Below are the code and all the weights of a small trained network. Each question names an input and a class and asks about switching units off, where a switched-off unit gives its printed mean instead of its output.

import numpy as np


def w(rows, s, z=0):
    codes = np.array(rows[::2]) - 128.0
    scale = np.full(codes.shape[1], s)
    scale[-1] = z or s
    return codes * scale


def f(y):
    return y / 2 * (1 + np.tanh(0.7978845608 * (y + 0.044715 * y**3)))


def log_softmax(a):
    a = a - a.max(-1, keepdims=True)
    return a - np.log(np.exp(a).sum(-1, keepdims=True))


def net(x, mask):
    res = np.array(x, float).reshape(1, 5) / 4 @ E
    y = f(res @ A[0][:, :-1].T + A[0][:, -1])
    res = res + np.where(mask, y, B[0][:, -1]) @ B[0][:, :-1]
    return log_softmax(res[-1] @ U[:, :-1].T + U[:, -1])


A, B = {}, {}
E = w([
[184,138,187,2,166],'x0',
[173,163,170,164,200],'x1',
[21,31,131,102,226],'x2',
[101,221,58,53,79],'x3',
[83,167,185,162,62],'x4',
],0.007)
A[0] = w([
[101,25,127,143,178,208],'neuron 0',
[79,158,100,49,71,207],'neuron 1',
[96,221,142,151,143,173],'neuron 2',
[126,33,93,194,162,177],'neuron 3',
[193,186,132,236,130,185],'neuron 4',
[157,135,117,62,93,169],'neuron 5',
[126,237,81,143,17,171],'neuron 6',
[115,31,95,168,146,198],'neuron 7',
[99,131,160,254,133,209],'neuron 8',
[220,125,66,159,171,146],'neuron 9',
[95,107,42,69,102,193],'neuron 10',
[161,185,160,122,131,174],'neuron 11',
[43,189,100,116,123,220],'neuron 12',
[170,130,164,70,141,165],'neuron 13',
[202,90,196,150,174,255],'neuron 14',
[176,180,210,85,176,164],'neuron 15',
[150,211,158,68,51,176],'neuron 16',
[168,226,164,128,134,179],'neuron 17',
[123,207,134,128,38,167],'neuron 18',
[171,123,124,44,155,166],'neuron 19',
],0.0097,0.0052)
B[0] = w([
[135,55,185,81,56,239],'neuron 0',
[235,128,66,79,76,225],'neuron 1',
[106,125,53,191,148,167],'neuron 2',
[110,76,173,130,52,217],'neuron 3',
[73,119,119,157,122,215],'neuron 4',
[160,190,110,88,131,190],'neuron 5',
[174,172,106,189,99,254],'neuron 6',
[113,42,184,121,66,215],'neuron 7',
[64,65,141,225,98,220],'neuron 8',
[90,150,136,125,109,179],'neuron 9',
[206,96,131,53,127,215],'neuron 10',
[90,216,88,140,149,177],'neuron 11',
[174,92,95,124,127,200],'neuron 12',
[107,199,140,77,176,187],'neuron 13',
[2,150,200,119,134,243],'neuron 14',
[74,235,152,98,197,208],'neuron 15',
[190,190,114,153,153,234],'neuron 16',
[98,196,88,129,155,202],'neuron 17',
[170,195,83,178,138,215],'neuron 18',
[82,165,109,36,181,207],'neuron 19',
],0.0072,0.0081)
U = w([
[111,115,82,188,146,62],'0',
[167,81,119,40,150,253],'1',
[109,174,167,72,202,45],'2',
[213,150,107,126,119,151],'3',
[127,70,250,143,89,250],'4',
],0.012,0.00036)

Each question gives the input, the list of numbers given to net, and the class t.
The units are the neurons (one row each of A and B). Each row of codes is followed by its name. A weight is (code - 128) times the scale printed after its matrix; where a second scale follows, it is the last column's (A, B and U).
mask holds one flag per neuron, in row order. A switched-off neuron (its flag False) gives its mean, the last column of its row in B, instead of its output. The means were averaged over made-up inputs and are rounded, as every weight is.
A unit's drop is (log p(t) with every unit on - log p(t) with that unit switched off) / (log p(t) with every unit on - log p(t) with every unit switched off).
The circuit of an input: a set's keep is (log p(t) with only the set's units on - log p(t) with every unit switched off) / (log p(t) with every unit on - log p(t) with every unit switched off). Starting from the 12 units with the biggest drops (on a tie, the unit counted first), units are removed one at a time, each time the one whose removal leaves the highest keep (on an exact tie, the one counted first), for as long as the keep stays at least 0.8.
units of the circuit, in order: the units of the circuit, biggest drop first
top k neurons: the k neurons with the biggest drops, biggest first
drop of u: that unit's drop, to one decimal
input [-7,6,-6,6,0], class 0: units of the circuit, in order => neuron 4; neuron 2
input [5,2,5,7,8], class 3: units of the circuit, in order => neuron 1; neuron 14
input [5,-1,1,-4,-7], class 2: units of the circuit, in order => neuron 19; neuron 14
input [3,1,8,2,1], class 1: top 2 neurons => neuron 8; neuron 14
input [8,-6,-1,-1,8], class 3: units of the circuit, in order => neuron 1; neuron 16
input [-4,-1,3,6,6], class 3: top neuron => neuron 1
input [-6,0,5,5,-3], class 1: top 2 neurons => neuron 14; neuron 10
input [3,-5,0,-4,-3], class 4: drop of neuron 12 => 0.1
input [8,-8,4,-2,8], class 1: drop of neuron 1 => 0.2
input [0,8,-5,6,-6], class 2: drop of neuron 15 => 0.2
